(in the rows, 128 means zero)
Rows lie near named flat spaces through zero. A row that begins with a name and a colon came from that space; any other row is followed by the name of its block's space that it lies nearest.
mas-pafi: [138  87 111 168 122 139 141 130 107 140 133 154 123 118 179 154 102 137
 138 135 125 102 130  86]
voz-penud: [145 138  78 103 118 148  86 113 113 152 135 140 169 127 124 125  98 155
 139 117 181 117 106 124]
mas-pafi: [159 114 117 153 105  65  92 194 140  89 185 129 127 111 136 132  83 168
  98 123 117  97 118 116]
mas-pafi: [125 183 124 140 154  96 131 195 142 112 149 133 160 148  84  88 122 123
 102 132 113 164 109 195]
mas-pafi: [139 145  74 136 138 128 110 165  94 172 152 153 126 112 123  74 136 142
 123 133 102  82  92 152]
mas-pafi: [112 149  87  98 139 147 117 120 135 180 159 144 106 143 105  81 144 137
 143  96 129 119 106 126]
loz-nuko: [137 139  55 135 128 172 125 124  52 186  92 147 135  92 152 109 169 123
 128 122 144  78 123 195]
voz-penud: [157  99 112 133 107 128 103 130 105 124 124 131 142 107 147 139 107 139
 126 141 128  91 118 111]
buk-kip: [ 81 198 153 166 176 123 170 124 123 124 113 123 143 122 154 169 141 149
 129 142 198 196 170 172]
mas-pafi: [139 123  89 148 134 135 120 148  88 169 140 153 118 104 147  96 134 140
 130 144 100  75 102 126]
mas-pafi: [ 91 151 166 127 159 125 162 121 172 129 144 129 110 164 109 119 133 118
 140 125 117 181 134 107]
buk-kip: [126 141 119 141 140 134 137 138 107 141 117 135 133 120 132 117 141 123
 125 139 121 122 125 153]
loz-nuko: [162 113 125 143 117  81  90 183 128 110 173 135 135 113 121 100  89 155
 111 156  82  84  91 100]
buk-kip: [144  86 105 133 113 153 145 138 133 132 121 150 135 159 122 120 115  89
 130 104  95 127 116 124]
voz-penud: [105 135 140 112 119 121 138 107 126 129 117  97  63 100 135 136 195 126
 118 101 130 112 167 160]
mas-pafi: [109 148 131 144 162 135 149 137 113 167 135 145 108 124 127  86 152 124
 137 158  84 115 109 124]
buk-kip: [153  73 138 124 109 171 141  97  88 133  60 126 135 117 136 127 152  73
 135 160  73  90 121 125]
voz-penud: [180 103 107 133 104 123  66 128  84 122 124 135 187  89 153 142  70 168
 130 181 148  73  94  88]
voz-penud: [156  91 143 150 108 109 115 140 102 107 118 121 125  93 155 143 119 134
 117 164  97  81 126 106]
loz-nuko: [129 115 152  88 115 156 135  90 122 125  73 102 119 128 100 117 178  80
 129 132  98 124 135 155]
voz-penud: [113 168 162 126 157 112 123 125 141 122 137 121 150 132 113 123 114 148
 135 165 142 159 119 114]
loz-nuko: [162  58  88 125  84 146 114 125  92 148 118 135  87  99 153 117 150 111
 124 110  78  42 121 116]
mas-pafi: [136 137 114  91 116 164 113  90  93 142  72 110 148 110 114 123 167 106
 129 133 146 115 130 177]
buk-kip: [133 119 148  23  98 134  69  67 172 132 139  90 103 141  61  89 147 127
 145 110 117 112 104  81]
loz-nuko: [128 111  79  93 108 146 105 108 144 164 164 140  98 141 122 111 126 143
 143  72 145 106 118  99]
voz-penud: [118 112 133 136 123 118 150 141 140 127 140 126  79 130 132 121 155 114
 120 103  94 118 143 132]
loz-nuko: [192  52 165 119  79  83  93 175 136  69 130 108 122 117  95  95 112  94
  97 165   4  60  90  98]
loz-nuko: [178 106  36 128  98 144 102 187 105 137 135 162 177 147 105  93  99 104
 106  85 115 100  91 189]
buk-kip: [130  99 127 129 119 147 141 113 137 129 122 137 126 146 137 142 117 112
 138 114 126 135 133 104]
voz-penud: [123 139 129 146 149 123 148 162 134 135 140 145 132 147 112  96 126 112
 124 139  88 139 110 139]
buk-kip: [157 122 112  83 104 103  63 138 121 140 158 114 107  99  95  73 137 152
 119 139  86  56  87 111]
voz-penud: [ 89 141 177 109 135 130 155  80 177 104 121 102 106 152 126 172 140 125
 141 102 173 193 172 110]
buk-kip: [122 114 149 146 122 110 129 115 144 107 145 123 118 120 164 177 100 159
 134 127 164 138 152  81]
loz-nuko: [134 131 134 107 124 128 116 126 131 125 121 119 132 130 104 109 137 118
 125 134 112 123 117 136]
buk-kip: [102 151 139  77 136 152 131  83 165 140 123 116 124 163  89 117 145 113
 146  99 153 173 132 126]
loz-nuko: [137 109 162 104 115 150 136  97  99 120  58  98 117 105 113 117 187  77
 122 160  77 101 135 160]
[163 117  99 129 118 140  93 131  97 133 119 142 185 117 135 129  86 142
 132 156 145 104  99 117]
voz-penud
[104 193 141 112 167 146 136 112 132 138 106 126 178 150  95 116 130 123
 139 150 166 189 121 163]
voz-penud
[132  81 126 123 102 126 130 120 162 118 155 133  97 148 137 146 108 126
 134  88 121 124 137  78]
loz-nuko
[133 101  73 134 111 148 125 124 115 160 147 151 104 124 158 134 125 140
 136  85 145  97 131 115]
loz-nuko
[131 153 146  77 113  96  88 127 152 105 141  90 115 119  81 106 150 139
 112 118 129 123 125 150]
mas-pafi
[131 155 144 154 148 103 125 159 117 114 133 129 155 115 129 124 112 144
 117 169 125 135 118 140]
loz-nuko
[106 150 158  92 140 132 117  83 129 148 121 104  97 110 116 112 167 140
 143 149 127 119 129 108]
loz-nuko
[ 97 175 133 121 155 130 132 108 129 150 134 123 120 122 129 127 147 151
 138 130 167 150 139 138]
buk-kip
[136 139  82 154 141 162 147 147  92 151 101 158 175 138 136 123 121 107
 127 127 142 139 118 180]
mas-pafi
[166  61 138 153  94 132 125 126 109  95  99 130 149 115 163 171  95 114
 124 149 112 100 132  95]
voz-penud
[133 109  41 110 110 154 119 143 146 172 175 166 113 167 116  98 113 126
 136  42 139 118 109 129]
voz-penud
[117 181 148 107 145  98 122 159 156 106 140 109 141 145  72  94 141 121
 108 128 119 165 120 181]
mas-pafi
[148  87 136 132 105 144 146 128 112 107  81 120 131 127 129 138 147  79
 117 129  90 116 138 155]
loz-nuko
[135 115 113 113 110 146 115 101 125 127 116 125 141 129 137 153 118 132
 135 110 167 130 137 122]
voz-penud
[115 132 146 179 146 130 152 113  86 134 104 130 123  85 194 175 134 153
 134 170 155 118 156 117]
buk-kip
[112 155 130 109 136 117 118 121 153 131 153 121 121 138 113 124 126 148
 132 111 156 149 131 123]
buk-kip
[137 144 131 117 128 128 101 111 108 127 114 117 156 105 131 137 121 150
 131 156 158 119 123 128]
voz-penud
[155  97  95 155 109 141 141 159 105 117 106 145 153 133 140 138 117  98
 112 113 115 118 129 167]
loz-nuko

Rows lie near named flat spaces through zero. A row that begins with a name and a colon came from that space; any other row is followed by the name of its block's space that it lies nearest.
vam-dap: [ 91 122 126 148  99 120 119 125 138 144 145 106 143  77 153 122 125 138
 146 104  82 116 114 141]
rad-por: [ 80 105 122 152 134 138 104 100  99 181 182 187 168  58 206  74 144 112
 159  92  66 132 160  98]
finuk-lemip: [119 150 123 141 139  79  95 113 130 129 115 135 141 101 134 121 111 172
  94 138 106 106 129 150]
finuk-lemip: [114 155  86 157 111  78  94  81 141 137 126 158 122 132 124 142  98 165
 141 138 106 107 103 134]
rad-por: [144 116 127  97 148 129 123 162 158 108 121  96 128 162  73 164 145 144
 138 171 153 122 116 135]
par-zet: [102 171  98 136  77 131 131 131 166  73 119 143 107 163 157 119 112 133
 124 147 117 148 103 137]
rad-por: [ 77 150 148 130 162 120 165 127 112 116 142  85 130 119 120 125  84  85
 155 102 171 159 103 120]
soku-fer: [127 141 125 147 107 114 137 103 122 138 126 118 116 121 127 139 105 117
 140 102 130 120 111 132]
vam-dap: [171 133 125 102 122 133 124 141 150 105 115 139 116 173 108 149 145 125
 121 158 152 119 135 128]
rad-por: [105 128  88 160  73 151 124 102 133 136 141 175 114 134 171 109 130 131
 151 116  83 141 118 114]
par-zet: [115 114 115 147 114 140 139 128 125 137 118 106 114 130 108 136 121 150
 133 123 116 136 104 134]
vam-dap: [166 121 140 127 130 113 114 122 118 145 113 130 130 115 120 135 137 145
  99 125 123 101 145 140]
soku-fer: [157 108 129 120  75 118 104 141 172 141 133  95 137 104 117 167 159 143
 149 128  91  75 120 154]
peda-bif: [152 141 161 133  67 182 191 160 117  85  86  90  89 143 157 107 126  98
  70  93 141 158 127 149]
vam-dap: [ 77 167 130 111 144  83 113 139 170  92 151  99 153 116 129 138 103 116
 160 146 140 124 104 138]
vam-dap: [149 141 138 130 147 111 133 106 104 136 118 140 122 133 122 128 111 116
 112 117 154 124 138 124]
rad-por: [ 76 149 118 145  84 113 124 118 156 122 155 112 138  94 165 125 110 112
 169 104  95 123 101 136]
rad-por: [186 101 139 106 168 141 120 135 105 144 113 156 128 151 102 130 158 139
  96 150 150 121 166 117]
peda-bif: [150 128 132 127 197  89 113  95  91 161 123 148 135 132  89 140 109 137
 121 134 165 116 142 115]
soku-fer: [120 112 147 116  81 145 110 154 158 132 162 125 162  70 192 109 171 107
 143 109  71 103 152 137]
finuk-lemip: [145 160 138 121 144  91 126  87 118 136 144 149 131 134 131 143 101  76
 155 109 170 111 135 112]
finuk-lemip: [ 95 158  66 140 122  74  82  89 174 122 146 158 128 158 104 162 102 161
 185 169 117 110  87 124]
par-zet: [132 118 121 126 164 111 107 127 121 140 121 137 136 129 103 131 131 164
 113 151 127 122 134 129]
par-zet: [ 53 145 120 145  96 115 129 137 160 112 152  86 142  88 154 123 107 128
 164 113  93 134  89 144]
finuk-lemip: [ 81 148 121 149 109  91 105 131 150 118 124 100 144  82 145 120 109 173
 113 128  82 115 105 161]
rad-por: [102 156  99 142  43 118 123 121 186 100 139 110 115 132 147 152 116 123
 172 123  96 113  84 146]
finuk-lemip: [119 106 117 117 174 129 112 150 131 130 124 123 138 140  89 133 141 170
 123 168 129 136 127 127]
par-zet: [102 144 119 131  73 153 148 159 165  80 117  99 111 144 145 123 127 132
 123 135 112 149 100 147]
par-zet: [155 156 160  98 162 106 127 152 131  90 102 117 134 139 121 123 125 129
  72 151 165 125 149 145]
peda-bif: [103 156  97 157 102 151 145  83 105 123 142 204 106 156 187  88 105  90
 143 106 126 168 131  92]
peda-bif: [106 130 112 158 176 112 116  98  81 152 115 169 129 119 131  95 104 170
  91 131 119 148 138 118]
soku-fer: [125  81 142 146 127 155 127 142  99 169 125 115 141  74 142 103 155 160
 101 105  79 125 146 136]
finuk-lemip: [134 164 110 161  54 100 100 104 146 115 105 158 119 104 185 107 119 167
  79 118  68 102 128 160]
par-zet: [110 175 126 144  81 120 154 109 138  96 124 121 106 139 157 125  90  91
 136 101 141 140 103 133]
vam-dap: [174 160 125  98 136  86  76 107 151 117 141 204 150 140 161 126 147 114
 119 158 133  90 172 119]
soku-fer: [113 141 110 149 159  92 120 110 115 132 103 116 118 136  85 140  93 178
 107 143 137 130 103 141]
vam-dap: [151  96 121 121  93 165 134 161 151 122 114 105 114 147 106 146 162 151
 126 145 110 124 120 140]
finuk-lemip: [ 80 128 117 159 123 114 144 103 118 153 143  89 124 104 110 143  90 122
 175  95 125 133  85 127]
peda-bif: [108 161 119 118 114 131 135 132 152  87 136 142 122 156 150 120 117 102
 141 141 143 147 119 121]
peda-bif: [170 129 143 137  85 168 173 128 105 118  97 123  89 154 137 123 127 101
  95  97 146 143 133 130]
par-zet: [124 146 114 114 117 132 116 156 161  81 111 138 123 158 134 120 138 157
  99 171 121 139 126 141]
rad-por: [101 109 100 146 125 146 115 135 128 133 124 147 128 126 135 107 140 177
 116 147  86 145 124 128]
soku-fer: [173  89 159 105 102 192 164 158 120 136 133 111 119 136 133 132 171  78
 137 104 141 132 151 116]
soku-fer: [ 74 138 123 133 154 120  99 132 124 124 152 173 164  88 190  71 133 144
 112 138  86 145 153 120]
finuk-lemip: [122 169 137 142  98  79  99 117 142 112 115 132 142  82 176 108 112 153
  79 118  91  99 136 163]
rad-por: [ 71 136 111 165 125 130 136 134 116 116 105 111 119 111 137  97 101 183
  90 128  95 160 102 147]
par-zet: [103 140  74 162 118 109 106  79 127 145 135 179 114 148 128 130 105 156
 156 138 107 132 105 113]
peda-bif: [140  98 132 142 106 146 131 123 114 161 130 122 127 103 133 129 144 131
 132 103 102 116 133 129]
vam-dap: [146 119 128 121 167 157 152 132  96 124 111 147 109 173 104 120 127 122
 109 141 169 162 139 107]
soku-fer: [153  67 108 146 124 139  91 124 115 188 124 148 138  98 113 131 171 197
 116 137  65  98 145 133]
peda-bif: [151 147 124 109  82 150 148 144 163  85 121 122 104 177 129 147 135  95
 141 139 152 133 116 129]
vam-dap: [ 93 122 124 135 112 123 114 138 148 132 145 110 147  91 145 123 134 142
 144 124  90 120 118 139]
soku-fer: [156  74 170 112  92 169 141 184 140 143 124  58 141  79 126 138 180 131
 115 106  94 103 140 156]
peda-bif: [178 152 122  78  48 156 148 168 214  54 125 100  96 213 108 187 154  75
 172 162 168 115 103 136]
[ 98 150 180 163 176  59 140  88  64 175 122  71 151  30 130 114  63 122
  97  54 139 109 125 152]
finuk-lemip
[166 128 168 119 154 106 119 118  97 152 124 137 147  89 145 115 134 113
  90 104 136 101 170 133]
rad-por
[125 133 142 121 137 112 117 104 120 152 167 153 154  96 163 120 129  78
 164 101 130 112 150 108]
par-zet
[146 122 140 120 164 108 122 135 118 134 109 108 131 126  91 141 125 154
 101 141 145 117 132 140]
peda-bif
[137 162 123 113 180  57  79 106 137 124 128 159 152 127 115 136 112 153
 113 163 144  98 142 133]
finuk-lemip
[ 56 175 107 137 117 133 133 127 144  78 147 165 131 137 193  80 103 109
 134 136 117 175 119 115]
peda-bif
[101 185 108 150 129  74 117  78 127 116 129 156 121 134 143 125  74 122
 135 121 142 128 109 126]
par-zet
[194 149 145 143  88 101 144  87 111 145  98 113  97 133 111 162 103 105
 111  86 156  90 124 145]
vam-dap
[116  92 141 106 164 167 151 167 124 128 138  95 134 139  96 133 148 117
 148 140 149 153 126 115]
finuk-lemip
[ 82 116 126 151 122 122 137 131 128 144 134  75 133  91 114 136 110 145
 151 107 106 130  94 142]
par-zet
[179 115 141 109 129 122 105 127 130 145 130 150 140 122 131 136 159 125
 117 133 124  94 161 128]
rad-por
[ 91 162 143 117 163 130 150 141 119  88 131 131 132 139 150  96 104  99
 113 133 163 169 132 118]
soku-fer
[134 116 116 111 150 138 106 140 136 124 137 166 140 145 132 118 155 142
 126 163 121 132 149 114]
soku-fer
[166 127 171  97 162 117 134 108 105 157 165 143 151 111 140 136 136  40
 165  94 176 105 168  99]
rad-por
[126 145 130 124 155 114 129 126 121 114 117 133 126 142 119 123 112 134
 108 140 150 138 129 128]
peda-bif
[169 107 141  97 170 128  99 128 117 151 147 178 155 125 137 120 167 114
 126 145 135 109 180 106]
par-zet
[122 111  90 176  96 146 153  92 103 159 109 122  85 151  94 147 102 152
 146 105 119 143  86 123]
par-zet
[114 137 121 100 149 128 101 150 155 100 148 166 152 139 155 108 151 128
 130 169 122 136 150 117]
soku-fer
[164 102 102 143  90 152 126 100 122 162 132 162 107 150 122 146 146 124
 156 117 113 115 129 111]
peda-bif
[ 72 126 102 138 130 149 144 131 136 119 148 122 123 144 124 124 114 121
 174 133 127 164  97 110]
rad-por
[191 145 136 112 148 111 117  97 107 135 120 187 122 157 133 129 131 101
 106 131 166 111 167 111]
finuk-lemip
[137 125 171  90 149 131 130 181 144 100 124  89 152 108 131 121 152 122
  96 142 139 123 150 147]
par-zet
[119 131 151 135 160 114 132 130  98 135 115 114 138  96 133 106 114 141
  87 115 130 133 140 138]
rad-por
[182  65 144 111  71 174 120 159 149 162 141 110 138  99 135 148 200 123
 145 114  81  86 152 136]
soku-fer
[147 131 111 169  94 114 143  68 100 169 118 130  96 131 110 154  94 120
 150  83 132 113 103 125]
soku-fer
[121 126 152 128 196 116 153 135  88 132 103  87 124 129  79 129  98 141
  96 127 174 149 121 133]
vam-dap

Each name stands for a flat space through zero: a line, a plane or more. A row that begins with a name and a colon came from that space; any other row is followed by the name of the space it lies nearest, among the names in its block.
lag_ran: [ 75 150 112 112  93 136 165  97 123 124  83  93 170 125 107 117 132 146
 131 176 159 126 111 123]
lag_ran: [108 136 133 119 136 151  73 105 145 127 143 170 117 138 151 129 156 122
 151 138 119  99 129 142]
zeda_notar: [151 115 109 102 127  71  88 141 119 203 169 120 171 165 131  83  90 114
 203  79  92 114 125 129]
romo_linik: [147 125 152 152 155 136  79 130 144 128 129 198  97 117 113 144 146 137
 118 118 110  98 143 112]
kole_pudu: [121 107 132 127 113 126 188 154 128 104  97 122 155 110 105 139 100 142
 106 141 130 165 119 106]
lag_ran: [151 118 127 131 120 122 135 146 156 123 136 116  95 136 131 113 121 114
 119 125 121 168 138 134]
romo_linik: [149 136 142 146 109 120  91 118 140 133 136 167  87 127  99 117 136 108
 128  99 119 109 154 128]
romo_linik: [124 137 147 142  75 152 148 109 135  77 102 148  86  99  94 120 119 112
  97 121 130 174 156 142]
tudan_kozo: [156 134 126 156 141  81 135 145 122 179 108 121 140 131  68 130 132 148
 116 121 142  70 128  77]
lag_ran: [124 121 127 124  66 127 165 138 167  99 119 119  96 138 105 117 130  91
 111 137 146 152 138 126]
kole_pudu: [ 74 102 104  63  32 120 159 135 168 111 148 122 169 174 141 104 114  63
 185 137 136 134 110 138]
tudan_kozo: [134  99 135 135 152 115 150 172 144 130 119 156 151 130 111 166 136 141
 111 141 133  89 110  78]
kole_pudu: [125 128 103 117 113  91 164 142 142 165 111  73 161 151 107 103 117 136
 140 150 144 130 112 106]
kole_pudu: [161 123 143 150 163 120 111 139 105 138 133 150 121 109 119 138 114 145
 118  97 108 128 139 121]
tudan_kozo: [191  88 152 153 202 114  97 181 143 144 139 180 113 111 132 135  96 164
 120 100  70 170 138 107]
romo_linik: [120 120 151 125 113 158  92 115 123  90 149 198 108 114 139 143 129 103
 135  98 106 124 145 148]
zeda_notar: [162 117 127 142 147 120 163 158 120 119 140  90 106 124 140 143 122 123
  95 116 135 153 130 128]
lag_ran: [ 89 144 158 139 171 181  90  80  90 104  74 201 167  65 118 138 112 207
 128 151  93 153 129 135]
romo_linik: [149 119 147 135 166 112  77 128  65 156 156 189 166 109 122 147 101 140
 159  59  89  79 134 121]
zeda_notar: [138 132 130 112 101 124  79 103 112 137 164 145 118 132 143  86  96  99
 176  74  89 162 151 174]
kole_pudu: [142 136 121 148 104 136 229 139 127  86  83  33  95 100 112 115 103 141
  59 156 157 237 135 140]
zeda_notar: [136 143 108 117 143 109  85 113 137 178 150  99 127 158 150  90 134 127
 167 128 119 122 127 146]
tudan_kozo: [105 189 117 142 102 138 108  59 131 146  86  89 101 122  98  81 152 148
 125 164 153 134 143 150]
kole_pudu: [139 111 128 124 128 110 142 149 123 137 131 128 148 128 120 126 104 129
 136 112 116 139 125 117]
tudan_kozo: [123 145 133 134 111 143 139 103  99 107 119 114 119 106 124 123 117 127
 116 115 132 154 140 151]
lag_ran: [116 131 135 132 132 145 150 116 108 109  94 124 148  95 119 122 100 163
 117 139 116 182 129 135]
kole_pudu: [146 125 121 118  85 113 140 131 129 124 151  99 105 139 131  99 104  88
 139  94 122 169 144 154]
kole_pudu: [131 105 135 106 138 139  87 136 121 119 180 171 131 139 176 138 120  99
 163  90  96 124 129 153]
lag_ran: [ 99 137 126 115 141 140 128 105  71 127 129 126 181 113 144 147 120 144
 145 119 131 101 113 138]
lag_ran: [156 124 158 168 172 134 117 137 130 126  80 177 117  81  84 130 106 191
  95 134  96 168 144 102]
romo_linik: [142 136 125 138 158 113 124 128  91 153 137 111 144 125 130 140 128 140
 127 110 133  96 124 122]
tudan_kozo: [121 138 120 124 102 114 145 118 108 137 124 106 144 130 110 120 120 119
 135 118 141 115 128 127]
zeda_notar: [142 153 126 151 149 120  90 113 161 162 112 127  92 139 109 109 162 147
 120 156 137 104 136 116]
tudan_kozo: [154 141 143 161 147 121 129 122 109 137  94 132 117  93  87 118 107 167
 103 118 115 156 145 118]
zeda_notar: [146 120 123 145 149  94 151 162 146 161 109 117 141 139  94 141 139 148
 110 147 145  88 115  76]
zeda_notar: [115 148 136 135 103 147 109  96 139 112 113 147  99 118 113 115 141 123
 122 136 131 133 144 141]
lag_ran: [146 114 118 118 117 107 163 152  90 127 167  89 140 138 147 144 110  91
 129  83 137 119 124 136]
romo_linik: [124 131 130 119 141 146  92 115 104 117 175 145 116 137 174 153 152  97
 141 101 130  84 128 154]
tudan_kozo: [120 144 117 135  76  87 193 124  69 143 112  85 171 123  64 146 121 108
 114  99 177  56 123  95]
romo_linik: [116 114 130 101 133 145  64 125 145 123 186 181 118 158 183 140 153  87
 170 110 110  86 125 151]
kole_pudu: [ 96 111 126 108  92 136 165 138 143 101 112 137 156 129 120 135 119 120
 130 148 135 139 115 117]
tudan_kozo: [121 114 102  82  88  88 120 130 131 174 150 100 182 161 135  65  73 109
 207 103  95 167 121 147]
romo_linik: [142 138 116 133 150 100 144 128  70 163 133  83 167 123 123 131 109 144
 134 102 135 105 120 123]
zeda_notar: [131 127 130 126 115  90  81 124 144 182 121 179 157 143  78  99 117 135
 174 112 105  81 133  97]
zeda_notar: [113 103 107  92 148 119 157 153 100 137 157  90 193 146 179 143 107 126
 158 124 126 129  95 133]
[111 131 125 121  99 128 136 121 139 123 119 130 132 134 114 122 133 118
 132 138 138 120 127 124]
kole_pudu
[115 157 121 124 119 164 113  87 129 103 138  94  83 128 169 110 147 114
 122 142 138 167 139 182]
zeda_notar
[115 155 130 119  81 164  87  81 139  92 163 135  59 139 160 111 159  70
 135 113 136 134 154 187]
kole_pudu
[164 110 144 140 162 127 121 149  91 120 153 147 124 106 143 146 100 131
 120  78  99 149 138 137]
lag_ran
[ 75 119 118  93  58 113 133 123 161 136 113 165 179 157  90 119 134 102
 172 149 141  71 112  97]
kole_pudu
[143 134 131 149 140 125 136 135 143 130 114 120 102 125 112 134 145 137
 100 142 141 122 132 113]
zeda_notar
[121  98 129  99  92 112 120 146 133 128 158 166 157 145 130 122 102  92
 171  92 104 120 126 127]
kole_pudu
[ 47 155  99  75 106 155 128  72  78 125 143  87 201 145 183 130 141 117
 180 149 155  89  96 169]
lag_ran
[113 146 118 125 138 137  90 107 176 148 116 128 109 149 137 104 162 142
 140 176 133 121 124 131]
tudan_kozo
[106 133 124 108  98 128  91 109 143 136 149 157 130 152 133 118 145  97
 164 122 128  86 129 136]
kole_pudu
[142 126 151 162  96 100 127 139 155 141  82 195 119 113  27 129 130 138
 108 123 130  82 146  66]
zeda_notar
[171 111 134 147 138 106 164 163 117 127 127 106 117 114 112 129  96 132
 101 100 118 170 137 118]
lag_ran
[129 128 125 127 131 122 136 131 113 133 132 118 140 128 129 134 124 127
 129 120 132 118 124 126]
lag_ran
[136 111 116 117 127 118 178 156 108 118 145  81 146 133 150 141 110 113
 120 116 138 148 116 132]
zeda_notar
[113 114 154 146 115 158 186 140 123  65  77 160 133  80  92 163 113 152
  75 147 134 165 130 105]
kole_pudu
[100 131 134 125  84 125 144 121 109 112 128 161 149 129  94 165 151  95
 124 114 161  38 124 101]
lag_ran
[135 122 131 121  65 118 144 128 132 110 137 131 110 129 105 107 103  86
 134  93 122 157 148 141]
kole_pudu
[104 115 120  96 116 142 119 125 151 119 137 132 143 142 162 108 115 122
 161 144 109 169 119 151]
tudan_kozo
[116 144 137 132 114 169 126 102 109  76 150 130  83 117 160 156 158  94
 101 117 150 118 140 164]
romo_linik
[135 184 119 153 121 154 120  77 133 116 121  60  45 126 142 104 171 120
  88 153 165 153 151 174]
kole_pudu
